Here is a tiny trained network, its code and every weight. The questions are about switching its units off for an input and a target symbol, where a switched-off unit gives its printed mean instead of its output.

import numpy as np


def w(rows, s, z=0):
    codes = np.array(rows[::2]) - 128.0
    scale = np.full(codes.shape[1], s)
    scale[-1] = z or s
    return codes * scale


def norm(h):
    return h / np.sqrt((h * h).mean(-1, keepdims=True) + 1e-5)


def f(y):
    return np.maximum(y, 0)


def softmax(a):
    e = np.exp(a - a.max(-1, keepdims=True))
    return e / e.sum(-1, keepdims=True)


def log_softmax(a):
    a = a - a.max(-1, keepdims=True)
    return a - np.log(np.exp(a).sum(-1, keepdims=True))


def net(x, mask):
    ids = ['ΓΘΛΦΩαζημξπτψ'.index(c) for c in x.split()]
    T = len(ids)
    res = E[ids] + P[:T]
    r = norm(res)
    for j in range(3):
        rows = slice(2 * j, 2 * j + 2)
        q, k, v = (r @ M[0][rows].T for M in (Q, K, V))
        z = softmax(np.where(np.tri(T) > 0, q @ k.T / 2**0.5, -1e9)) @ v
        o = O[0][rows]
        res = res + np.where(mask[j], z, o[:, -1]) @ o[:, :-1]
    y = f(norm(res) @ A[0][:, :-1].T + A[0][:, -1])
    res = res + np.where(mask[3:11], y, B[0][:, -1]) @ B[0][:, :-1]
    return log_softmax(norm(res)[-1] @ U[:, :-1].T + U[:, -1])


Q, K, V, O, A, B = {}, {}, {}, {}, {}, {}
E = w([
[71,99,157,88,63,148,102,95,119],'Γ',
[106,59,112,174,171,96,105,102,49],'Θ',
[122,152,126,157,210,172,88,44,87],'Λ',
[129,67,136,110,126,152,129,76,169],'Φ',
[102,60,211,130,125,226,105,118,132],'Ω',
[212,3,98,95,128,141,100,214,108],'α',
[129,113,72,142,43,143,178,95,99],'ζ',
[156,70,135,132,143,159,81,128,102],'η',
[135,91,223,147,171,168,102,86,108],'μ',
[151,89,142,125,97,229,133,135,111],'ξ',
[135,33,245,55,102,159,57,129,186],'π',
[182,92,131,58,159,154,85,128,143],'τ',
[63,66,104,71,160,170,37,142,90],'ψ',
],0.013)
P = w([
[129,157,124,140,157,95,154,140,138],'0',
[106,2,160,62,108,216,144,93,92],'1',
[106,137,119,146,111,103,97,178,194],'2',
[109,23,132,66,106,197,153,77,88],'3',
[106,139,116,144,113,105,97,166,181],'4',
[104,19,125,72,103,194,154,75,85],'5',
[108,138,114,146,107,102,96,163,179],'6',
[110,27,126,68,103,192,155,68,87],'7',
[111,138,114,144,109,104,97,160,171],'8',
[107,27,121,72,106,190,157,63,89],'9',
[114,137,112,142,107,103,100,158,169],'10',
],0.017)
Q[0] = w([
[152,176,39,94,94,187,141,202,155],'head 0',
[132,26,119,41,115,165,154,23,59],'head 0',
[75,89,156,50,146,187,156,43,118],'head 1',
[125,201,140,170,118,142,75,194,230],'head 1',
[125,254,159,179,54,61,172,164,140],'head 2',
[197,124,70,100,156,116,154,71,57],'head 2',
],0.0099)
K[0] = w([
[207,176,39,78,60,175,98,163,135],'head 0',
[97,136,146,93,202,82,250,167,143],'head 0',
[88,168,169,81,186,129,210,136,156],'head 1',
[154,79,128,134,97,174,70,113,162],'head 1',
[86,189,104,141,51,121,123,132,102],'head 2',
[145,133,121,129,177,87,178,138,114],'head 2',
],0.012)
V[0] = w([
[25,34,155,164,214,115,191,90,104],'head 0',
[154,160,205,140,118,22,112,28,230],'head 0',
[104,56,245,94,182,191,60,165,117],'head 1',
[255,189,185,217,207,195,158,123,110],'head 1',
[31,17,134,86,236,149,70,116,172],'head 2',
[6,99,137,93,62,130,148,153,154],'head 2',
],0.0072)
O[0] = w([
[109,185,145,134,131,104,200,254,131,189],'head 0',
[139,51,196,183,78,50,123,90,112,129],'head 0',
[86,169,177,42,96,88,174,96,79,235],'head 1',
[152,206,77,158,33,120,78,106,122,126],'head 1',
[106,166,44,186,196,142,61,181,194,252],'head 2',
[217,210,88,108,66,132,184,136,50,162],'head 2',
],0.0091,0.013)
A[0] = w([
[188,164,86,177,154,44,173,93,235,139],'neuron 0',
[174,243,215,189,123,140,134,136,147,60],'neuron 1',
[143,180,90,176,113,126,38,202,165,134],'neuron 2',
[117,71,83,109,68,212,167,68,44,180],'neuron 3',
[84,224,105,174,175,194,183,178,171,105],'neuron 4',
[120,41,127,145,89,206,114,99,157,65],'neuron 5',
[120,140,159,31,131,158,167,110,10,2],'neuron 6',
[48,114,73,119,106,185,118,106,149,172],'neuron 7',
],0.011,0.007)
B[0] = w([
[89,138,62,5,141,153,163,130,95,146],'neuron 0',
[165,60,141,153,213,211,106,154,114,148],'neuron 1',
[160,138,170,151,114,89,158,75,146,216],'neuron 2',
[142,82,197,87,144,114,78,111,154,208],'neuron 3',
[111,75,116,154,82,137,106,93,117,247],'neuron 4',
[110,190,54,170,161,59,142,92,83,159],'neuron 5',
[211,166,18,165,105,89,173,102,97,174],'neuron 6',
[135,183,148,142,128,168,154,184,137,221],'neuron 7',
],0.015,0.012)
U = w([
[144,63,208,118,217,152,165,141,117,200],'Γ',
[132,79,168,211,43,199,184,187,125,82],'Θ',
[159,211,171,222,71,54,120,69,174,4],'Λ',
[84,95,88,209,105,13,120,179,110,126],'Φ',
[170,224,114,143,71,96,193,187,54,210],'Ω',
[152,213,122,30,238,136,113,78,154,99],'α',
[217,119,58,181,178,132,85,155,212,190],'ζ',
[51,238,104,150,150,138,88,207,146,164],'η',
[106,132,237,74,64,61,102,190,138,171],'μ',
[198,143,150,80,92,223,29,91,153,84],'ξ',
[199,61,158,74,105,87,112,32,88,92],'π',
[59,124,118,132,155,130,49,1,108,103],'τ',
[99,99,87,53,133,208,248,131,162,132],'ψ',
],0.012,0.0036)

Each question gives the input, a string of symbols that net reads in full, and the target symbol t.
The units are the heads (2 rows each of Q, K, V and O) and the neurons (one row each of A and B). Each row of codes is followed by its name. A weight is (code - 128) times the scale printed after its matrix; where a second scale follows, it is the last column's (O, A, B and U).
mask holds one flag per unit, heads first, then neurons. A switched-off unit (its flag False) gives its mean, the last column of its rows in O or B, instead of its output. The means were averaged over made-up inputs and are rounded, as every weight is.
A unit's drop is (log p(t) with every unit on - log p(t) with that unit switched off) / (log p(t) with every unit on - log p(t) with every unit switched off).
The circuit of an input: a set's keep is (log p(t) with only the set's units on - log p(t) with every unit switched off) / (log p(t) with every unit on - log p(t) with every unit switched off). Starting from all 11 units, units are removed one at a time, each time the one whose removal leaves the highest keep (on an exact tie, the one counted first), for as long as the keep stays at least 0.8.
units of the circuit, in order: the units of the circuit, biggest drop first
top k neurons: the k neurons with the biggest drops, biggest first
heads that matter: for each layer, one digit per head in row order, 1 if its drop is at least 0.15 and else 0, layers parted by /
input Ω ξ Ω Ω Λ τ ψ Λ, target Ω: heads that matter : 010
input Θ π π π, target Θ: heads that matter : 110
input π ζ Ω μ Ω ξ, target π: heads that matter : 100
input η Ω η π ψ Ω η Γ, target η: heads that matter : 001
input ξ Ω τ π η τ Φ π ξ Φ, target ξ: units of the circuit, in order : [head 1; neuron 3]
input α Λ Φ π π α Φ Γ, target α: top neuron : [neuron 3]
input η Ω τ Φ η π ψ π ζ μ Φ, target ψ: heads that matter : 000
input Λ Ω ψ ψ Φ Γ Ω Ω η Λ, target Λ: units of the circuit, in order : [head 1; neuron 2]
input ζ μ Γ Λ Ω π Ω α τ μ, target ζ: heads that matter : 010
input Φ η ξ α α Φ ζ μ, target Φ: units of the circuit, in order : [head 0; head 1; neuron 5]
input ξ τ ξ, target ξ: heads that matter : 101
input α Ω α Λ τ π Θ ψ α ζ, target α: heads that matter : 101
input α Ω π Θ, target α: heads that matter : 101
input ξ Ω η ξ α Λ π Ω ξ Γ, target ξ: heads that matter : 110
input ψ Ω Ω Θ, target ψ: units of the circuit, in order : [head 0]
input τ π Θ Ω η Λ Γ ξ Ω η ξ, target ξ: heads that matter : 100
input Θ Θ τ, target α: units of the circuit, in order : [head 0; neuron 4; neuron 0]
input Ω π π ξ ξ Φ ζ Φ, target Ω: heads that matter : 010
input ξ Θ Ω μ ζ Λ, target ξ: units of the circuit, in order : [head 1; neuron 3]
input Λ μ π ψ μ μ π π Θ Φ, target Λ: heads that matter : 010
input Γ η ξ η η Φ Φ Ω π Ω, target Γ: units of the circuit, in order : [head 1]
input μ Ω μ Ω, target μ: heads that matter : 110
input Ω ξ α Ω ψ η, target Ω: units of the circuit, in order : [head 1; head 0]
input ξ π Γ π, target ξ: heads that matter : 110
input ξ π Λ π μ η η Ω, target ξ: units of the circuit, in order : [neuron 3; head 1]
input Ω Ω π π ψ ψ Ω, target Θ: top 2 neurons : [neuron 4; neuron 3]
input ζ η π Ω ζ Θ, target ζ: units of the circuit, in order : [head 1]
input α ζ ζ τ Ω Λ, target α: top 2 neurons : [neuron 4; neuron 7]
input Ω Ω π Ω Θ η Ω Φ Ω ψ Ω, target Θ: top 2 neurons : [neuron 4; neuron 1]
input α Ω Ω ζ, target α: top 2 neurons : [neuron 3; neuron 5]
